Here is a tiny trained network, its code and every weight. The questions are about switching its units off for an input and a class, where a switched-off unit gives its printed mean instead of its output.

import numpy as np


def w(rows, s, z=0):
    codes = np.array(rows[::2]) - 128.0
    scale = np.full(codes.shape[1], s)
    scale[-1] = z or s
    return codes * scale


def f(y):
    return np.maximum(y, 0)


def log_softmax(a):
    a = a - a.max(-1, keepdims=True)
    return a - np.log(np.exp(a).sum(-1, keepdims=True))


def net(x, mask):
    res = np.array(x, float).reshape(1, 6) / 4 @ E
    y = f(res @ A[0][:, :-1].T + A[0][:, -1])
    res = res + np.where(mask, y, B[0][:, -1]) @ B[0][:, :-1]
    return log_softmax(res[-1] @ U[:, :-1].T + U[:, -1])


A, B = {}, {}
E = w([
[234,144,121,145,137,143],'x0',
[121,57,58,175,87,140],'x1',
[164,139,143,127,141,138],'x2',
[122,138,131,116,127,118],'x3',
[118,71,89,7,104,175],'x4',
[154,65,159,120,130,38],'x5',
],0.011)
A[0] = w([
[107,186,54,161,162,220,91],'neuron 1',
[134,32,169,26,83,195,58],'neuron 2',
[124,146,203,64,158,102,113],'neuron 3',
[75,195,159,169,154,170,134],'neuron 4',
[137,121,87,45,114,130,112],'neuron 5',
[113,125,170,238,117,116,96],'neuron 6',
[18,147,109,130,145,83,162],'neuron 7',
[116,145,197,165,50,135,48],'neuron 8',
[59,143,112,123,147,110,91],'neuron 9',
[136,205,178,46,201,46,241],'neuron 10',
[64,130,223,63,158,141,220],'neuron 11',
[104,174,161,200,155,84,81],'neuron 12',
[147,177,192,113,185,151,127],'neuron 13',
[153,15,144,166,102,80,152],'neuron 14',
[254,154,65,134,122,130,253],'neuron 15',
[137,184,133,82,93,83,28],'neuron 16',
[117,165,74,84,158,170,58],'neuron 17',
],0.0091,0.0017)
B[0] = w([
[99,41,151,87,207,46,218],'neuron 1',
[199,170,183,121,83,99,254],'neuron 2',
[128,102,106,116,119,136,195],'neuron 3',
[172,117,90,54,164,54,207],'neuron 4',
[174,181,148,143,83,109,203],'neuron 5',
[169,87,131,72,20,105,235],'neuron 6',
[109,195,138,184,97,144,218],'neuron 7',
[210,148,183,155,96,99,162],'neuron 8',
[20,195,178,120,112,157,177],'neuron 9',
[95,100,62,156,177,181,247],'neuron 10',
[93,154,81,177,105,90,216],'neuron 11',
[254,96,128,94,114,124,234],'neuron 12',
[131,105,102,120,108,198,203],'neuron 13',
[132,57,98,176,222,164,246],'neuron 14',
[61,173,163,196,161,155,244],'neuron 15',
[146,160,81,87,137,117,153],'neuron 16',
[153,87,174,84,157,76,178],'neuron 17',
],0.0068,0.008)
U = w([
[156,127,186,73,77,101,5],'0',
[88,67,138,67,201,86,139],'1',
[103,108,2,104,129,179,130],'2',
[118,131,88,109,109,154,154],'3',
[103,130,141,125,116,184,171],'4',
[85,153,198,145,124,164,133],'5',
],0.0097,0.0016)

Each question gives the input, the list of numbers given to net, and the class t.
The units are the neurons (one row each of A and B). Each row of codes is followed by its name. A weight is (code - 128) times the scale printed after its matrix; where a second scale follows, it is the last column's (A, B and U).
mask holds one flag per neuron, in row order. A switched-off neuron (its flag False) gives its mean, the last column of its row in B, instead of its output. The means were averaged over made-up inputs and are rounded, as every weight is.
A unit's drop is (log p(t) with every unit on - log p(t) with that unit switched off) / (log p(t) with every unit on - log p(t) with every unit switched off).
The circuit of an input: a set's keep is (log p(t) with only the set's units on - log p(t) with every unit switched off) / (log p(t) with every unit on - log p(t) with every unit switched off). Starting from the 12 units with the biggest drops (on a tie, the unit counted first), units are removed one at a time, each time the one whose removal leaves the highest keep (on an exact tie, the one counted first), for as long as the keep stays at least 0.8.
circuit, biggest first: the units of the circuit, biggest drop first
unit that matters most: the unit with the biggest drop
k most important neurons: the k neurons with the biggest drops, biggest first
drop of u: that unit's drop, to one decimal
input [-6,5,-5,4,-7,-8], class 1: 4 most important neurons : neuron 1; neuron 4; neuron 2; neuron 5
input [2,2,5,-2,7,2], class 0: circuit, biggest first : neuron 2
input [-8,-8,-5,-8,-8,-8], class 0: circuit, biggest first : neuron 4; neuron 12
input [7,5,-6,1,1,-4], class 5: 3 most important neurons : neuron 15; neuron 10; neuron 4
input [6,-3,-4,-2,-6,-6], class 0: circuit, biggest first : neuron 12; neuron 4
input [1,-8,4,-2,-6,1], class 2: circuit, biggest first : neuron 10; neuron 13; neuron 2
input [4,-8,-6,-2,-7,-7], class 2: 3 most important neurons : neuron 10; neuron 13; neuron 2
input [4,-6,4,8,-4,-8], class 1: circuit, biggest first : neuron 1; neuron 4
input [0,-1,2,6,3,-8], class 1: circuit, biggest first : neuron 1; neuron 17
input [5,-8,7,2,3,-4], class 2: 2 most important neurons : neuron 10; neuron 13
input [-4,2,0,1,7,-8], class 1: 2 most important neurons : neuron 1; neuron 17
input [-6,-7,-2,8,7,4], class 3: circuit, biggest first : neuron 10; neuron 11; neuron 2; neuron 1
input [-4,-3,-5,1,1,-5], class 1: 3 most important neurons : neuron 1; neuron 4; neuron 17
input [-3,-5,-6,7,8,-7], class 0: unit that matters most : neuron 2
input [6,0,-1,-2,-8,1], class 0: 2 most important neurons : neuron 6; neuron 12
input [-1,7,-4,-3,7,2], class 0: 3 most important neurons : neuron 2; neuron 10; neuron 5
input [-6,4,-6,0,-4,-6], class 1: 2 most important neurons : neuron 1; neuron 4
input [-4,-8,8,1,-3,-4], class 2: 2 most important neurons : neuron 10; neuron 13
input [2,-7,2,1,-8,-8], class 0: 4 most important neurons : neuron 12; neuron 6; neuron 14; neuron 8
input [-3,-7,4,-7,-4,6], class 2: unit that matters most : neuron 10
input [-6,4,6,3,3,-7], class 1: 2 most important neurons : neuron 1; neuron 17
input [-7,3,-1,-3,-7,-8], class 1: 4 most important neurons : neuron 1; neuron 4; neuron 2; neuron 5
input [8,-5,7,-7,4,7], class 5: drop of neuron 2 : 0.1
input [-1,-7,1,-3,-1,1], class 2: drop of neuron 13 : 0.1
input [-4,5,1,3,7,-1], class 0: drop of neuron 4 : 0.0
